Here is a tiny trained network, its code and every weight. The questions are about switching its units off for an input and a target symbol, where a switched-off unit gives its printed mean instead of its output.

import numpy as np


def w(rows, s, z=0):
    codes = np.array(rows[::2]) - 128.0
    scale = np.full(codes.shape[1], s)
    scale[-1] = z or s
    return codes * scale


def norm(h):
    return h / np.sqrt((h * h).mean(-1, keepdims=True) + 1e-5)


def f(y):
    return np.maximum(y, 0)


def softmax(a):
    e = np.exp(a - a.max(-1, keepdims=True))
    return e / e.sum(-1, keepdims=True)


def log_softmax(a):
    a = a - a.max(-1, keepdims=True)
    return a - np.log(np.exp(a).sum(-1, keepdims=True))


def net(x, mask):
    ids = ['αβγδεζθλμξπστφψω'.index(c) for c in x.split()]
    T = len(ids)
    res = E[ids] + P[:T]
    u = 0
    for l in range(2):
        r = norm(res)
        for j in range(2):
            rows = slice(3 * j, 3 * j + 3)
            q, k, v = (r @ M[l][rows].T for M in (Q, K, V))
            z = softmax(np.where(np.tri(T) > 0, q @ k.T / 3**0.5, -1e9)) @ v
            o = O[l][rows]
            res = res + np.where(mask[u + j], z, o[:, -1]) @ o[:, :-1]
        u += 2
        y = f(norm(res) @ A[l][:, :-1].T + A[l][:, -1])
        res = res + np.where(mask[u : u + 16], y, B[l][:, -1]) @ B[l][:, :-1]
        u += 16
    return log_softmax(norm(res)[-1] @ U[:, :-1].T + U[:, -1])


Q, K, V, O, A, B = {}, {}, {}, {}, {}, {}
E = w([
[203,185,235,95,111],'α',
[117,92,164,124,159],'β',
[86,148,102,96,136],'γ',
[156,65,136,89,140],'δ',
[74,126,195,138,166],'ε',
[153,100,39,9,85],'ζ',
[129,145,138,112,71],'θ',
[115,191,98,78,131],'λ',
[106,164,89,81,123],'μ',
[160,155,153,168,236],'ξ',
[84,204,90,209,145],'π',
[107,186,74,56,114],'σ',
[67,78,186,120,52],'τ',
[116,123,125,136,149],'φ',
[84,157,144,120,172],'ψ',
[100,151,107,78,146],'ω',
],0.015)
P = w([
[74,52,63,1,233],'0',
[64,81,78,27,225],'1',
[54,101,85,40,218],'2',
[58,119,97,49,217],'3',
[55,119,97,50,212],'4',
[56,116,99,48,212],'5',
],0.0032)
Q[0] = w([
[221,139,140,224,51],'0.h1',
[140,192,83,150,73],'0.h1',
[175,97,97,254,110],'0.h1',
[47,152,191,146,221],'0.h2',
[90,69,135,62,112],'0.h2',
[211,7,145,153,53],'0.h2',
],0.0098)
K[0] = w([
[111,29,66,52,160],'0.h1',
[135,161,55,90,197],'0.h1',
[5,50,73,94,176],'0.h1',
[186,175,136,250,124],'0.h2',
[74,133,250,115,1],'0.h2',
[10,16,56,105,92],'0.h2',
],0.0092)
V[0] = w([
[86,124,88,166,3],'0.h1',
[214,154,165,76,91],'0.h1',
[203,147,42,232,162],'0.h1',
[69,107,200,72,25],'0.h2',
[142,138,134,206,148],'0.h2',
[117,109,139,85,165],'0.h2',
],0.0046)
O[0] = w([
[24,179,113,41,204,9],'0.h1',
[167,32,171,9,163,106],'0.h1',
[80,107,4,160,52,4],'0.h1',
[19,189,126,164,119,133],'0.h2',
[154,25,57,8,159,69],'0.h2',
[129,78,169,172,77,209],'0.h2',
],0.0037,0.0033)
A[0] = w([
[149,115,84,87,22,107],'0.n1',
[180,123,109,138,131,28],'0.n2',
[100,237,72,131,138,138],'0.n3',
[87,171,73,96,91,61],'0.n4',
[87,72,148,128,103,58],'0.n5',
[168,152,160,121,152,114],'0.n6',
[86,119,31,195,152,249],'0.n7',
[124,192,105,136,34,163],'0.n8',
[145,142,89,55,134,70],'0.n9',
[99,121,108,146,55,165],'0.n10',
[89,105,181,49,2,115],'0.n11',
[81,91,133,165,154,224],'0.n12',
[131,67,212,137,133,126],'0.n13',
[114,116,145,160,167,98],'0.n14',
[190,125,150,77,134,88],'0.n15',
[120,113,198,104,135,171],'0.n16',
],0.0093,0.0019)
B[0] = w([
[192,132,172,169,194,167],'0.n1',
[138,100,76,214,117,140],'0.n2',
[60,191,92,166,154,229],'0.n3',
[132,179,158,195,76,200],'0.n4',
[136,62,121,197,150,168],'0.n5',
[71,132,94,101,64,176],'0.n6',
[61,236,91,235,178,209],'0.n7',
[77,46,170,72,226,167],'0.n8',
[81,162,122,221,82,200],'0.n9',
[142,52,209,73,152,152],'0.n10',
[142,58,78,185,182,217],'0.n11',
[108,162,129,253,1,225],'0.n12',
[169,174,77,165,43,255],'0.n13',
[133,107,67,173,98,189],'0.n14',
[62,158,164,193,99,191],'0.n15',
[172,127,29,150,162,244],'0.n16',
],0.0047,0.0049)
Q[1] = w([
[2,141,82,172,93],'1.h1',
[245,65,153,166,188],'1.h1',
[80,151,154,111,198],'1.h1',
[60,84,91,105,145],'1.h2',
[119,196,133,225,143],'1.h2',
[150,56,142,43,57],'1.h2',
],0.012)
K[1] = w([
[50,97,197,113,125],'1.h1',
[227,212,159,138,148],'1.h1',
[58,151,54,136,157],'1.h1',
[86,119,67,87,189],'1.h2',
[159,176,247,149,184],'1.h2',
[108,101,34,174,83],'1.h2',
],0.011)
V[1] = w([
[144,200,86,132,118],'1.h1',
[5,37,109,154,119],'1.h1',
[146,126,155,147,254],'1.h1',
[138,93,189,165,228],'1.h2',
[108,107,209,92,12],'1.h2',
[62,97,147,154,127],'1.h2',
],0.0067)
O[1] = w([
[149,143,104,99,99,162],'1.h1',
[132,94,190,165,254,225],'1.h1',
[81,96,87,88,88,143],'1.h1',
[121,150,65,66,130,156],'1.h2',
[109,177,161,166,93,2],'1.h2',
[65,27,164,51,72,168],'1.h2',
],0.0076,0.0042)
A[1] = w([
[92,26,149,149,184,97],'1.n1',
[126,25,155,130,196,93],'1.n2',
[38,141,164,18,121,145],'1.n3',
[91,119,200,144,183,200],'1.n4',
[164,111,140,150,119,5],'1.n5',
[231,86,172,51,181,11],'1.n6',
[27,161,118,226,94,175],'1.n7',
[207,144,254,157,83,156],'1.n8',
[215,143,56,131,31,31],'1.n9',
[144,133,103,82,220,177],'1.n10',
[102,155,50,45,119,237],'1.n11',
[98,7,202,173,104,50],'1.n12',
[147,196,35,126,201,118],'1.n13',
[69,89,108,147,155,15],'1.n14',
[251,164,74,183,169,36],'1.n15',
[63,69,170,96,73,155],'1.n16',
],0.007,0.002)
B[1] = w([
[82,179,152,83,139,212],'1.n1',
[96,213,165,154,128,204],'1.n2',
[253,148,98,81,93,160],'1.n3',
[158,62,101,95,32,201],'1.n4',
[145,133,64,121,149,134],'1.n5',
[177,171,191,135,47,140],'1.n6',
[177,110,164,96,94,255],'1.n7',
[114,199,152,49,129,155],'1.n8',
[88,139,175,114,223,173],'1.n9',
[138,35,143,151,44,190],'1.n10',
[165,172,126,189,183,180],'1.n11',
[141,162,75,127,192,187],'1.n12',
[137,30,144,141,153,212],'1.n13',
[85,194,63,83,96,175],'1.n14',
[117,115,147,37,163,189],'1.n15',
[144,121,180,45,185,149],'1.n16',
],0.0062,0.0065)
U = w([
[192,57,211,98,118,110],'α',
[160,189,157,79,91,185],'β',
[81,123,118,6,138,91],'γ',
[154,162,59,97,121,93],'δ',
[64,160,63,182,168,47],'ε',
[89,52,131,123,49,129],'ζ',
[133,129,203,134,75,220],'θ',
[61,83,206,145,163,127],'λ',
[160,99,136,214,81,170],'μ',
[147,144,121,130,105,152],'ξ',
[202,79,114,81,52,173],'π',
[186,183,142,102,217,2],'σ',
[167,42,61,132,174,97],'τ',
[104,146,91,112,81,177],'φ',
[94,142,130,141,88,180],'ψ',
[197,118,165,164,137,110],'ω',
],0.012,0.003)

Each question gives the input, a string of symbols that net reads in full, and the target symbol t.
The units are the heads (3 rows each of Q, K, V and O) and the neurons (one row each of A and B). Each row of codes is followed by its name. A weight is (code - 128) times the scale printed after its matrix; where a second scale follows, it is the last column's (O, A, B and U).
mask holds one flag per unit, layer by layer, with each layer's heads first. A switched-off unit (its flag False) gives its mean, the last column of its rows in O or B, instead of its output. The means were averaged over made-up inputs and are rounded, as every weight is.
A unit's drop is (log p(t) with every unit on - log p(t) with that unit switched off) / (log p(t) with every unit on - log p(t) with every unit switched off).
The circuit of an input: a set's keep is (log p(t) with only the set's units on - log p(t) with every unit switched off) / (log p(t) with every unit on - log p(t) with every unit switched off). Starting from the 12 units with the biggest drops (on a tie, the unit counted first), units are removed one at a time, each time the one whose removal leaves the highest keep (on an exact tie, the one counted first), for as long as the keep stays at least 0.8.
units of the circuit, in order: the units of the circuit, biggest drop first
k most important neurons: the k neurons with the biggest drops, biggest first
k most important neurons of layer l: the k neurons of layer l with the biggest drops, biggest first
which heads matter: for each layer, one digit per head in row order, 1 if its drop is at least 0.15 and else 0, layers parted by /
input ξ σ δ β τ δ, target λ: units of the circuit, in order -> [0.h2 1.n2]
input λ θ σ ζ, target γ: 2 most important neurons -> [0.n9 0.n11]
input π ζ ξ β, target τ: which heads matter -> 01 / 01
input ζ ξ ζ, target τ: 2 most important neurons of layer 0 -> [0.n1 0.n11]
input ε β ε δ, target σ: 2 most important neurons of layer 0 -> [0.n13 0.n16]
input δ ψ ζ θ δ, target γ: which heads matter -> 11 / 00
input π φ ω ω, target ε: units of the circuit, in order -> [0.h1 0.n7]
input θ τ ξ β γ, target τ: which heads matter -> 11 / 01
input α π δ, target π: units of the circuit, in order -> [1.h1]
input π τ δ ζ μ δ, target λ: which heads matter -> 10 / 10
input ω δ ξ τ γ ζ, target λ: which heads matter -> 01 / 10
input ζ ε ω, target π: 2 most important neurons -> [0.n1 1.n3]
input τ σ λ δ γ, target λ: which heads matter -> 00 / 10
input φ β ψ, target ζ: which heads matter -> 10 / 01
input θ τ φ, target λ: most important neuron -> [0.n16]
input θ δ δ δ θ ζ, target γ: 3 most important neurons -> [0.n11 0.n9 0.n16]
input θ ζ ε, target γ: which heads matter -> 00 / 01
input ε ω δ λ, target β: 3 most important neurons of layer 0 -> [0.n11 0.n4 0.n16]
input θ γ ε ξ μ, target τ: which heads matter -> 11 / 01
input ξ ψ ξ θ δ λ, target γ: 2 most important neurons -> [0.n8 0.n16]
input ξ γ φ ε, target τ: most important neuron -> [0.n16]
input ζ α ε δ, target π: 2 most important neurons of layer 1 -> [1.n13 1.n12]
input θ φ ζ δ φ, target γ: which heads matter -> 11 / 01
